Here is a tiny trained network, its code and every weight. The questions are about switching its units off for an input and a target symbol, where a switched-off unit gives its printed mean instead of its output.

import numpy as np


def w(rows, s, z=0):
    codes = np.array(rows[::2]) - 128.0
    scale = np.full(codes.shape[1], s)
    scale[-1] = z or s
    return codes * scale


def f(y):
    return y / 2 * (1 + np.tanh(0.7978845608 * (y + 0.044715 * y**3)))


def softmax(a):
    e = np.exp(a - a.max(-1, keepdims=True))
    return e / e.sum(-1, keepdims=True)


def log_softmax(a):
    a = a - a.max(-1, keepdims=True)
    return a - np.log(np.exp(a).sum(-1, keepdims=True))


def net(x, mask):
    ids = ['ΓΦΨβεηθλμπσω'.index(c) for c in x.split()]
    T = len(ids)
    res = E[ids] + P[:T]
    q, k, v = (res @ M[0].T for M in (Q, K, V))
    z = softmax(np.where(np.tri(T) > 0, q @ k.T / 4**0.5, -1e9)) @ v
    res = res + np.where(mask[0], z, O[0][:, -1]) @ O[0][:, :-1]
    y = f(res @ A[0][:, :-1].T + A[0][:, -1])
    res = res + np.where(mask[1:17], y, B[0][:, -1]) @ B[0][:, :-1]
    return log_softmax(res[-1] @ U[:, :-1].T + U[:, -1])


Q, K, V, O, A, B = {}, {}, {}, {}, {}, {}
E = w([
[102,105,132],'Γ',
[106,104,133],'Φ',
[188,247,90],'Ψ',
[92,105,125],'β',
[93,104,125],'ε',
[98,103,131],'η',
[88,107,121],'θ',
[98,105,125],'λ',
[91,107,112],'μ',
[98,73,118],'π',
[92,94,20],'σ',
[219,66,92],'ω',
],0.014)
P = w([
[49,119,246],'0',
[89,121,75],'1',
[93,115,88],'2',
[100,106,94],'3',
[109,101,101],'4',
[121,100,93],'5',
[128,96,99],'6',
[125,93,110],'7',
[132,94,111],'8',
[136,88,112],'9',
[139,86,112],'10',
[140,86,123],'11',
[140,84,125],'12',
[147,79,120],'13',
],0.012)
Q[0] = w([
[100,135,157],'h1',
[100,8,138],'h1',
[161,169,172],'h1',
[204,196,149],'h1',
],0.018)
K[0] = w([
[104,142,114],'h1',
[182,249,124],'h1',
[127,94,94],'h1',
[158,29,99],'h1',
],0.019)
V[0] = w([
[2,216,81],'h1',
[1,18,99],'h1',
[103,50,117],'h1',
[158,114,132],'h1',
],0.0058)
O[0] = w([
[254,115,25,255],'h1',
[32,112,22,221],'h1',
[56,116,99,135],'h1',
[120,120,148,98],'h1',
],0.0084,0.0021)
A[0] = w([
[129,133,112,91],'n1',
[139,190,150,98],'n2',
[5,129,176,136],'n3',
[117,114,129,117],'n4',
[85,79,51,141],'n5',
[200,206,128,3],'n6',
[175,111,110,76],'n7',
[129,128,130,192],'n8',
[94,48,192,195],'n9',
[123,122,130,121],'n10',
[112,103,246,105],'n11',
[155,123,150,82],'n12',
[143,144,114,77],'n13',
[135,100,162,85],'n14',
[57,154,101,26],'n15',
[124,117,152,189],'n16',
],0.014,0.0036)
B[0] = w([
[127,104,125,129],'n1',
[90,69,205,124],'n2',
[218,106,119,171],'n3',
[121,134,136,134],'n4',
[170,190,184,253],'n5',
[70,103,251,141],'n6',
[129,101,66,147],'n7',
[130,141,113,137],'n8',
[57,209,122,161],'n9',
[127,135,132,129],'n10',
[186,68,110,142],'n11',
[95,132,103,134],'n12',
[118,79,134,124],'n13',
[97,144,117,131],'n14',
[85,47,53,168],'n15',
[112,154,119,134],'n16',
],0.023,0.014)
U = w([
[114,145,46,109],'Γ',
[114,165,178,151],'Φ',
[156,98,201,56],'Ψ',
[139,44,138,196],'β',
[143,112,160,72],'ε',
[142,108,154,105],'η',
[134,112,151,103],'θ',
[255,126,136,167],'λ',
[108,167,172,69],'μ',
[156,114,162,47],'π',
[173,106,166,2],'σ',
[153,150,192,211],'ω',
],0.0076,0.0084)

Each question gives the input, a string of symbols that net reads in full, and the target symbol t.
The units are the heads (4 rows each of Q, K, V and O) and the neurons (one row each of A and B). Each row of codes is followed by its name. A weight is (code - 128) times the scale printed after its matrix; where a second scale follows, it is the last column's (O, A, B and U).
mask holds one flag per unit, heads first, then neurons. A switched-off unit (its flag False) gives its mean, the last column of its rows in O or B, instead of its output. The means were averaged over made-up inputs and are rounded, as every weight is.
A unit's drop is (log p(t) with every unit on - log p(t) with that unit switched off) / (log p(t) with every unit on - log p(t) with every unit switched off).
The circuit of an input: a set's keep is (log p(t) with only the set's units on - log p(t) with every unit switched off) / (log p(t) with every unit on - log p(t) with every unit switched off). Starting from the 12 units with the biggest drops (on a tie, the unit counted first), units are removed one at a time, each time the one whose removal leaves the highest keep (on an exact tie, the one counted first), for as long as the keep stays at least 0.8.
units of the circuit, in order: the units of the circuit, biggest drop first
most important unit: the unit with the biggest drop
k most important neurons: the k neurons with the biggest drops, biggest first
drop of u: that unit's drop, to one decimal
input π Φ λ λ θ, target λ: 2 most important neurons	n5; n3
input ω θ Ψ Φ λ π Φ π, target Γ: 3 most important neurons	n5; n7; n3
input β Γ ε, target λ: most important neuron	n5
input ω ω Φ, target λ: units of the circuit, in order	n3; h1
input ω ε μ ω, target ω: units of the circuit, in order	h1; n3; n15
input Γ θ μ β, target λ: units of the circuit, in order	h1; n5; n3; n9
input Φ ω ε, target λ: units of the circuit, in order	h1; n3; n5
input Γ ω λ, target λ: units of the circuit, in order	h1; n5; n3; n9
input π η Ψ ω Φ Γ λ ω ω Γ λ θ Φ ω, target β: 2 most important neurons	n5; n7
input ε π σ μ, target λ: 3 most important neurons	n5; n9; n3
input ω μ ω, target ω: units of the circuit, in order	h1; n15; n3
input ε λ μ Φ ω Γ ω Ψ, target β: units of the circuit, in order	n5; n2
input π π Ψ, target Γ: 2 most important neurons	n15; n3
input Φ σ Γ, target λ: 4 most important neurons	n5; n3; n9; n6
input σ ω π, target λ: 3 most important neurons	n5; n9; n3
input ω Γ σ θ, target λ: units of the circuit, in order	n3; h1; n5
input λ π β, target λ: most important unit	n5
input Φ Γ π η Ψ η ω θ Φ β π, target Γ: drop of n5	1.0
input η π Φ π ε ω ω σ λ Φ Φ Γ Φ ω, target Φ: drop of h1	1.1
input Γ ε λ, target λ: drop of n5	0.7
input Γ θ Γ μ, target λ: drop of n2	0.0
